Below is a small trained network, with its code and all its weights. Each question gives an input and a class and asks what happens when units are switched off, that is, made to give their printed mean instead of their output.

import numpy as np


def w(rows, s, z=0):
    codes = np.array(rows[::2]) - 128.0
    scale = np.full(codes.shape[1], s)
    scale[-1] = z or s
    return codes * scale


def f(y):
    return np.maximum(y, 0)


def log_softmax(a):
    a = a - a.max(-1, keepdims=True)
    return a - np.log(np.exp(a).sum(-1, keepdims=True))


def net(x, mask):
    res = np.array(x, float).reshape(1, 4) / 4 @ E
    y = f(res @ A[0][:, :-1].T + A[0][:, -1])
    res = res + np.where(mask, y, B[0][:, -1]) @ B[0][:, :-1]
    return log_softmax(res[-1] @ U[:, :-1].T + U[:, -1])


A, B = {}, {}
E = w([
[223,205,223,95,70,132],'x0',
[174,129,131,135,53,75],'x1',
[223,99,210,153,218,110],'x2',
[136,36,137,254,125,194],'x3',
],0.012)
A[0] = w([
[177,35,143,153,175,161,163],'n1',
[83,105,104,222,141,181,254],'n2',
[134,101,218,179,181,159,177],'n3',
[141,116,206,144,193,143,136],'n4',
[172,206,239,109,70,101,188],'n5',
[49,167,105,102,175,180,178],'n6',
[175,111,115,107,250,145,186],'n7',
[95,144,59,118,17,100,184],'n8',
[187,174,137,39,187,33,236],'n9',
[143,164,102,113,46,128,228],'n10',
],0.012,0.0036)
B[0] = w([
[195,45,58,192,68,106,204],'n1',
[72,124,46,134,96,132,218],'n2',
[187,109,112,172,113,141,203],'n3',
[179,67,135,115,117,116,190],'n4',
[175,248,156,66,73,87,249],'n5',
[75,169,84,56,201,105,193],'n6',
[153,62,149,185,182,105,198],'n7',
[79,66,200,41,94,181,206],'n8',
[148,140,197,147,167,130,247],'n9',
[111,153,199,30,100,158,186],'n10',
],0.013,0.019)
U = w([
[91,150,49,181,70,120,109],'0',
[69,183,64,96,213,135,152],'1',
[94,121,174,85,105,170,248],'2',
[209,109,99,169,130,120,68],'3',
[212,253,176,103,111,108,86],'4',
[139,135,199,171,235,98,125],'5',
],0.012,0.0018)

Each question gives the input, the list of numbers given to net, and the class t.
The units are the neurons (one row each of A and B). Each row of codes is followed by its name. A weight is (code - 128) times the scale printed after its matrix; where a second scale follows, it is the last column's (A, B and U).
mask holds one flag per neuron, in row order. A switched-off neuron (its flag False) gives its mean, the last column of its row in B, instead of its output. The means were averaged over made-up inputs and are rounded, as every weight is.
A unit's drop is (log p(t) with every unit on - log p(t) with that unit switched off) / (log p(t) with every unit on - log p(t) with every unit switched off).
The circuit of an input: a set's keep is (log p(t) with only the set's units on - log p(t) with every unit switched off) / (log p(t) with every unit on - log p(t) with every unit switched off). Starting from all 10 units, units are removed one at a time, each time the one whose removal leaves the highest keep (on an exact tie, the one counted first), for as long as the keep stays at least 0.8.
circuit, biggest first: the units of the circuit, biggest drop first
most important unit: the unit with the biggest drop
k most important neurons: the k neurons with the biggest drops, biggest first
drop of u: that unit's drop, to one decimal
input [-7,-1,-4,1], class 1: circuit, biggest first : (n6)
input [-6,-7,2,7], class 0: 3 most important neurons : (n2, n9, n6)
input [-3,6,4,-2], class 5: circuit, biggest first : (n5, n2)
input [-1,1,-2,1], class 2: circuit, biggest first : (n1, n5)
input [6,5,8,5], class 3: 4 most important neurons : (n1, n3, n4, n10)
input [-8,3,0,-5], class 1: 2 most important neurons : (n6, n10)
input [-5,1,-3,0], class 1: circuit, biggest first : (n6, n1)
input [2,-7,2,-6], class 5: circuit, biggest first : (n7, n9)
input [-8,6,0,0], class 0: 4 most important neurons : (n10, n9, n2, n6)
input [-2,-3,4,-2], class 5: 2 most important neurons : (n2, n7)
input [-5,-6,3,-3], class 5: 2 most important neurons : (n7, n5)
input [-1,-3,7,-3], class 5: 4 most important neurons : (n9, n7, n2, n5)
input [-7,-5,2,5], class 0: 2 most important neurons : (n2, n9)
input [4,8,-3,8], class 2: most important unit : n8
input [1,3,-3,-1], class 2: 2 most important neurons : (n8, n5)
input [-6,1,0,-8], class 1: 2 most important neurons : (n6, n5)
input [0,-3,-8,-6], class 2: drop of n8 : 2.4
input [2,-4,-4,7], class 0: drop of n9 : 0.0
input [-4,-1,-5,1], class 1: drop of n6 : 0.4
input [4,2,-8,-1], class 2: circuit, biggest first : (n8)
input [8,-6,6,3], class 3: drop of n4 : 0.2
